Below are the code and all the weights of a small trained network. Each question names an input and a class and asks about switching units off, where a switched-off unit gives its printed mean instead of its output.

import numpy as np


def w(rows, s, z=0):
    codes = np.array(rows[::2]) - 128.0
    scale = np.full(codes.shape[1], s)
    scale[-1] = z or s
    return codes * scale


def norm(h):
    return h / np.sqrt((h * h).mean(-1, keepdims=True) + 1e-5)


def f(y):
    return np.maximum(y, 0)


def log_softmax(a):
    a = a - a.max(-1, keepdims=True)
    return a - np.log(np.exp(a).sum(-1, keepdims=True))


def net(x, mask):
    res = np.array(x, float).reshape(1, 6) / 4 @ E
    u = 0
    for l in range(3):
        y = f(norm(res) @ A[l][:, :-1].T + A[l][:, -1])
        res = res + np.where(mask[u : u + 12], y, B[l][:, -1]) @ B[l][:, :-1]
        u += 12
    return log_softmax(norm(res)[-1] @ U[:, :-1].T + U[:, -1])


A, B = {}, {}
E = w([
[215,195,186,101,96,58],'x0',
[66,161,32,44,87,188],'x1',
[120,31,62,185,107,168],'x2',
[130,109,91,168,135,19],'x3',
[139,52,203,93,193,135],'x4',
[255,79,108,123,146,121],'x5',
],0.0088)
A[0] = w([
[103,117,190,92,171,106,66],'L0N1',
[139,140,135,210,113,8,31],'L0N2',
[146,151,98,123,27,132,80],'L0N3',
[69,202,113,92,117,130,54],'L0N4',
[151,137,102,121,157,98,95],'L0N5',
[73,111,197,150,123,135,52],'L0N6',
[142,128,156,146,187,171,116],'L0N7',
[182,143,104,158,82,162,88],'L0N8',
[84,73,46,132,125,127,68],'L0N9',
[78,135,229,124,145,196,2],'L0N10',
[174,103,157,132,141,114,92],'L0N11',
[154,130,103,192,179,175,59],'L0N12',
],0.012,0.008)
B[0] = w([
[171,141,127,132,109,160,197],'L0N1',
[107,169,167,232,170,61,252],'L0N2',
[227,205,72,127,240,194,230],'L0N3',
[101,165,134,35,117,103,244],'L0N4',
[138,109,180,135,95,159,155],'L0N5',
[136,148,153,147,93,160,173],'L0N6',
[142,113,152,125,44,136,197],'L0N7',
[178,192,108,166,97,172,194],'L0N8',
[85,57,122,144,170,170,249],'L0N9',
[92,183,207,188,123,237,182],'L0N10',
[137,111,157,84,120,105,206],'L0N11',
[140,119,134,189,2,159,158],'L0N12',
],0.0097,0.0038)
A[1] = w([
[142,118,164,162,121,55,75],'L1N1',
[200,84,153,77,132,98,22],'L1N2',
[93,87,82,76,171,158,108],'L1N3',
[119,103,99,133,158,219,99],'L1N4',
[82,103,108,175,159,190,118],'L1N5',
[63,162,104,54,94,108,38],'L1N6',
[171,101,114,94,51,101,123],'L1N7',
[182,142,100,147,160,117,81],'L1N8',
[26,42,12,180,126,174,1],'L1N9',
[70,38,31,170,122,185,35],'L1N10',
[114,169,146,121,149,139,68],'L1N11',
[167,169,47,119,143,155,75],'L1N12',
],0.011,0.0065)
B[1] = w([
[154,137,136,144,149,94,193],'L1N1',
[158,94,129,97,220,162,168],'L1N2',
[110,128,158,157,133,81,204],'L1N3',
[107,136,141,172,68,53,230],'L1N4',
[114,109,136,111,85,103,230],'L1N5',
[78,139,112,6,226,130,181],'L1N6',
[157,129,123,133,149,140,159],'L1N7',
[76,120,121,165,189,171,163],'L1N8',
[162,85,88,113,116,96,255],'L1N9',
[151,86,83,110,66,63,245],'L1N10',
[101,121,126,122,116,136,151],'L1N11',
[126,148,54,151,143,179,204],'L1N12',
],0.012,0.0055)
A[2] = w([
[91,65,82,166,172,108,119],'L2N1',
[82,207,103,6,139,99,74],'L2N2',
[55,86,190,128,116,183,70],'L2N3',
[147,150,163,199,147,28,22],'L2N4',
[69,25,48,159,137,137,53],'L2N5',
[101,103,95,164,103,114,66],'L2N6',
[104,30,64,90,100,81,3],'L2N7',
[88,61,38,138,114,129,15],'L2N8',
[94,67,75,145,105,71,29],'L2N9',
[181,169,108,188,85,91,152],'L2N10',
[162,84,156,87,209,153,9],'L2N11',
[115,56,160,146,164,141,115],'L2N12',
],0.012,0.0048)
B[2] = w([
[116,162,131,115,128,73,204],'L2N1',
[44,32,100,133,171,160,253],'L2N2',
[131,250,183,146,64,137,169],'L2N3',
[76,77,133,156,182,76,229],'L2N4',
[121,183,132,96,102,89,231],'L2N5',
[148,122,131,109,106,112,180],'L2N6',
[163,190,105,84,88,86,234],'L2N7',
[178,179,79,69,86,95,214],'L2N8',
[124,159,135,107,100,88,218],'L2N9',
[114,79,105,176,140,126,241],'L2N10',
[183,80,137,50,97,143,174],'L2N11',
[114,186,110,95,132,116,179],'L2N12',
],0.014,0.0062)
U = w([
[125,102,185,233,218,29,154],'0',
[141,153,61,68,55,42,191],'1',
[243,74,213,37,174,141,83],'2',
[185,58,127,202,76,183,1],'3',
[97,201,249,143,79,200,174],'4',
[176,193,12,176,176,218,100],'5',
[10,123,101,44,198,186,176],'6',
],0.019,0.0053)

Each question gives the input, the list of numbers given to net, and the class t.
The units are the neurons (one row each of A and B). Each row of codes is followed by its name. A weight is (code - 128) times the scale printed after its matrix; where a second scale follows, it is the last column's (A, B and U).
mask holds one flag per neuron, layer by layer. A switched-off neuron (its flag False) gives its mean, the last column of its row in B, instead of its output. The means were averaged over made-up inputs and are rounded, as every weight is.
A unit's drop is (log p(t) with every unit on - log p(t) with that unit switched off) / (log p(t) with every unit on - log p(t) with every unit switched off).
The circuit of an input: a set's keep is (log p(t) with only the set's units on - log p(t) with every unit switched off) / (log p(t) with every unit on - log p(t) with every unit switched off). Starting from the 12 units with the biggest drops (on a tie, the unit counted first), units are removed one at a time, each time the one whose removal leaves the highest keep (on an exact tie, the one counted first), for as long as the keep stays at least 0.8.
circuit, biggest first: the units of the circuit, biggest drop first
k most important neurons: the k neurons with the biggest drops, biggest first
k most important neurons of layer l: the k neurons of layer l with the biggest drops, biggest first
drop when u is switched off: that unit's drop, to one decimal
input [-4,3,-7,-6,3,2], class 4: most important neuron of layer 0 -> L0N10
input [-7,-5,6,-6,4,-6], class 1: 2 most important neurons -> L1N10, L1N9
input [6,7,-3,-6,-7,3], class 5: circuit, biggest first -> L0N3, L1N12
input [1,2,-1,7,8,0], class 2: 2 most important neurons of layer 1 -> L1N2, L1N4
input [-8,0,-7,0,-3,3], class 6: 2 most important neurons -> L0N4, L1N6
input [-1,0,-6,4,1,7], class 2: 4 most important neurons -> L1N2, L2N11, L1N4, L0N11
input [-4,5,-8,-6,5,7], class 4: 3 most important neurons of layer 0 -> L0N10, L0N3, L0N4
input [-7,7,-8,8,-2,0], class 6: 3 most important neurons -> L0N4, L1N6, L2N2
input [4,-2,1,-2,-4,-5], class 6: 2 most important neurons -> L0N4, L2N2
input [4,-7,-3,-7,-4,3], class 0: 3 most important neurons of layer 1 -> L1N6, L1N1, L1N9
input [7,1,-2,-2,5,-5], class 4: drop when L0N10 is switched off -> 0.8
input [-8,-6,-6,2,8,0], class 4: drop when L0N10 is switched off -> 0.1
input [1,7,1,1,4,-6], class 6: drop when L0N4 is switched off -> 0.8
input [4,3,0,-8,0,-4], class 6: circuit, biggest first -> L2N2
input [5,1,3,0,-3,-1], class 5: drop when L1N6 is switched off -> 0.0
input [8,-2,5,1,5,-1], class 0: 2 most important neurons -> L0N2, L2N4
